Below is a small trained network, with its code and all its weights. Each question gives an input and a class and asks what happens when units are switched off, that is, made to give their printed mean instead of their output.

import numpy as np


def w(rows, s, z=0):
    codes = np.array(rows[::2]) - 128.0
    scale = np.full(codes.shape[1], s)
    scale[-1] = z or s
    return codes * scale


def f(y):
    return y / 2 * (1 + np.tanh(0.7978845608 * (y + 0.044715 * y**3)))


def log_softmax(a):
    a = a - a.max(-1, keepdims=True)
    return a - np.log(np.exp(a).sum(-1, keepdims=True))


def net(x, mask):
    res = np.array(x, float).reshape(1, 6) / 4 @ E
    y = f(res @ A[0][:, :-1].T + A[0][:, -1])
    res = res + np.where(mask, y, B[0][:, -1]) @ B[0][:, :-1]
    return log_softmax(res[-1] @ U[:, :-1].T + U[:, -1])


A, B = {}, {}
E = w([
[140,240,96,24],'x0',
[129,127,125,133],'x1',
[125,130,126,130],'x2',
[210,155,229,140],'x3',
[1,129,215,73],'x4',
[168,44,126,27],'x5',
],0.0073)
A[0] = w([
[111,79,136,170,63],'neuron 1',
[136,177,126,66,82],'neuron 2',
[182,66,132,56,74],'neuron 3',
[79,133,171,120,22],'neuron 4',
[130,176,105,85,53],'neuron 5',
[178,129,95,143,68],'neuron 6',
[181,130,99,158,95],'neuron 7',
[164,132,100,143,88],'neuron 8',
[91,132,169,118,91],'neuron 9',
[191,121,218,147,93],'neuron 10',
[171,114,108,126,60],'neuron 11',
[71,197,73,212,96],'neuron 12',
[64,114,79,120,13],'neuron 13',
[136,165,118,84,81],'neuron 14',
[129,136,128,135,135],'neuron 15',
[155,67,111,89,151],'neuron 16',
[34,139,150,109,84],'neuron 17',
[126,179,146,208,96],'neuron 18',
[199,151,248,126,54],'neuron 19',
[149,229,132,52,93],'neuron 20',
[78,136,225,106,53],'neuron 21',
[122,45,160,162,71],'neuron 22',
[70,91,26,135,7],'neuron 23',
[108,174,125,178,30],'neuron 24',
[117,51,163,169,32],'neuron 25',
[110,82,146,163,65],'neuron 26',
[156,154,166,144,85],'neuron 27',
[185,154,69,145,112],'neuron 28',
[109,164,130,172,65],'neuron 29',
[151,143,132,131,254],'neuron 30',
[156,136,170,129,47],'neuron 31',
[80,131,164,109,44],'neuron 32',
[169,127,63,168,52],'neuron 33',
[142,32,123,57,52],'neuron 34',
[114,191,89,88,64],'neuron 35',
[171,141,79,156,82],'neuron 36',
],0.013,0.0079)
B[0] = w([
[194,145,98,176,155],'neuron 1',
[172,129,117,186,182],'neuron 2',
[101,232,177,126,208],'neuron 3',
[161,125,139,93,137],'neuron 4',
[179,143,122,182,154],'neuron 5',
[179,100,157,87,161],'neuron 6',
[150,99,157,98,180],'neuron 7',
[149,103,144,104,150],'neuron 8',
[169,98,138,105,150],'neuron 9',
[103,123,66,125,197],'neuron 10',
[148,131,145,90,141],'neuron 11',
[108,202,138,97,226],'neuron 12',
[145,108,83,83,145],'neuron 13',
[150,133,124,166,157],'neuron 14',
[117,126,133,123,133],'neuron 15',
[80,181,142,122,212],'neuron 16',
[164,74,152,81,197],'neuron 17',
[95,207,153,112,190],'neuron 18',
[93,127,6,73,210],'neuron 19',
[156,109,118,208,243],'neuron 20',
[183,72,166,80,187],'neuron 21',
[186,145,123,192,181],'neuron 22',
[107,120,43,99,185],'neuron 23',
[159,199,137,114,137],'neuron 24',
[194,149,134,195,166],'neuron 25',
[192,121,120,167,149],'neuron 26',
[109,150,106,110,142],'neuron 27',
[158,85,163,84,213],'neuron 28',
[141,176,130,113,139],'neuron 29',
[52,69,153,140,255],'neuron 30',
[139,150,97,121,125],'neuron 31',
[210,110,143,85,142],'neuron 32',
[161,83,156,96,181],'neuron 33',
[128,232,147,120,199],'neuron 34',
[160,114,123,189,170],'neuron 35',
[155,78,162,104,176],'neuron 36',
],0.011,0.007)
U = w([
[174,77,199,17,105],'0',
[175,133,121,188,92],'1',
[95,115,149,83,254],'2',
[113,129,11,32,107],'3',
[112,221,190,58,75],'4',
],0.011,0.016)

Each question gives the input, the list of numbers given to net, and the class t.
The units are the neurons (one row each of A and B). Each row of codes is followed by its name. A weight is (code - 128) times the scale printed after its matrix; where a second scale follows, it is the last column's (A, B and U).
mask holds one flag per neuron, in row order. A switched-off neuron (its flag False) gives its mean, the last column of its row in B, instead of its output. The means were averaged over made-up inputs and are rounded, as every weight is.
A unit's drop is (log p(t) with every unit on - log p(t) with that unit switched off) / (log p(t) with every unit on - log p(t) with every unit switched off).
The circuit of an input: a set's keep is (log p(t) with only the set's units on - log p(t) with every unit switched off) / (log p(t) with every unit on - log p(t) with every unit switched off). Starting from the 12 units with the biggest drops (on a tie, the unit counted first), units are removed one at a time, each time the one whose removal leaves the highest keep (on an exact tie, the one counted first), for as long as the keep stays at least 0.8.
circuit, biggest first: the units of the circuit, biggest drop first
most important unit: the unit with the biggest drop
k most important neurons: the k neurons with the biggest drops, biggest first
drop of u: that unit's drop, to one decimal
input [3,1,-4,-5,-5,4], class 0: circuit, biggest first : (neuron 28; neuron 19)
input [-4,-1,-3,-8,0,-3], class 3: most important unit : neuron 23
input [1,-6,-1,-6,4,7], class 4: 2 most important neurons : (neuron 34; neuron 3)
input [8,0,-2,-2,6,-5], class 1: circuit, biggest first : (neuron 20; neuron 35)
input [-6,6,-6,-1,0,-8], class 4: 3 most important neurons : (neuron 12; neuron 18; neuron 20)
input [-5,-4,-2,-5,4,5], class 1: circuit, biggest first : (neuron 22; neuron 25)
input [1,3,-3,5,4,0], class 3: circuit, biggest first : (neuron 19; neuron 10)
input [-5,2,5,-6,2,-2], class 3: circuit, biggest first : (neuron 23; neuron 13)
input [-5,-2,4,4,2,-7], class 4: 2 most important neurons : (neuron 18; neuron 12)
input [0,3,-7,6,-7,-5], class 0: circuit, biggest first : (neuron 28; neuron 7)
input [6,-1,6,-1,7,-3], class 0: circuit, biggest first : (neuron 17; neuron 21)
input [8,-5,-1,8,-4,1], class 1: 2 most important neurons : (neuron 20; neuron 2)
input [-6,-2,5,3,6,0], class 0: 3 most important neurons : (neuron 21; neuron 20; neuron 17)
input [-6,4,-2,-4,-7,7], class 0: most important neuron : (neuron 33)
input [-7,0,-2,5,2,7], class 1: 2 most important neurons : (neuron 22; neuron 25)
input [-1,8,1,8,-7,-2], class 3: 2 most important neurons : (neuron 19; neuron 10)
input [-5,-6,-5,-7,3,2], class 3: 2 most important neurons : (neuron 23; neuron 13)
input [4,4,-3,-5,-7,-8], class 4: 2 most important neurons : (neuron 12; neuron 18)
input [-4,-6,-2,7,4,-5], class 3: 2 most important neurons : (neuron 19; neuron 10)
input [-2,-3,8,6,8,1], class 0: circuit, biggest first : (neuron 21)
input [-6,-4,0,-5,-3,3], class 1: circuit, biggest first : (neuron 22; neuron 25)
input [5,-1,3,5,4,8], class 4: 2 most important neurons : (neuron 3; neuron 34)
input [3,0,-5,-5,2,-7], class 4: 2 most important neurons : (neuron 12; neuron 19)
input [-8,1,-7,-6,5,-1], class 1: drop of neuron 25 : 0.1
input [7,-4,-2,4,-1,2], class 1: drop of neuron 2 : 0.0
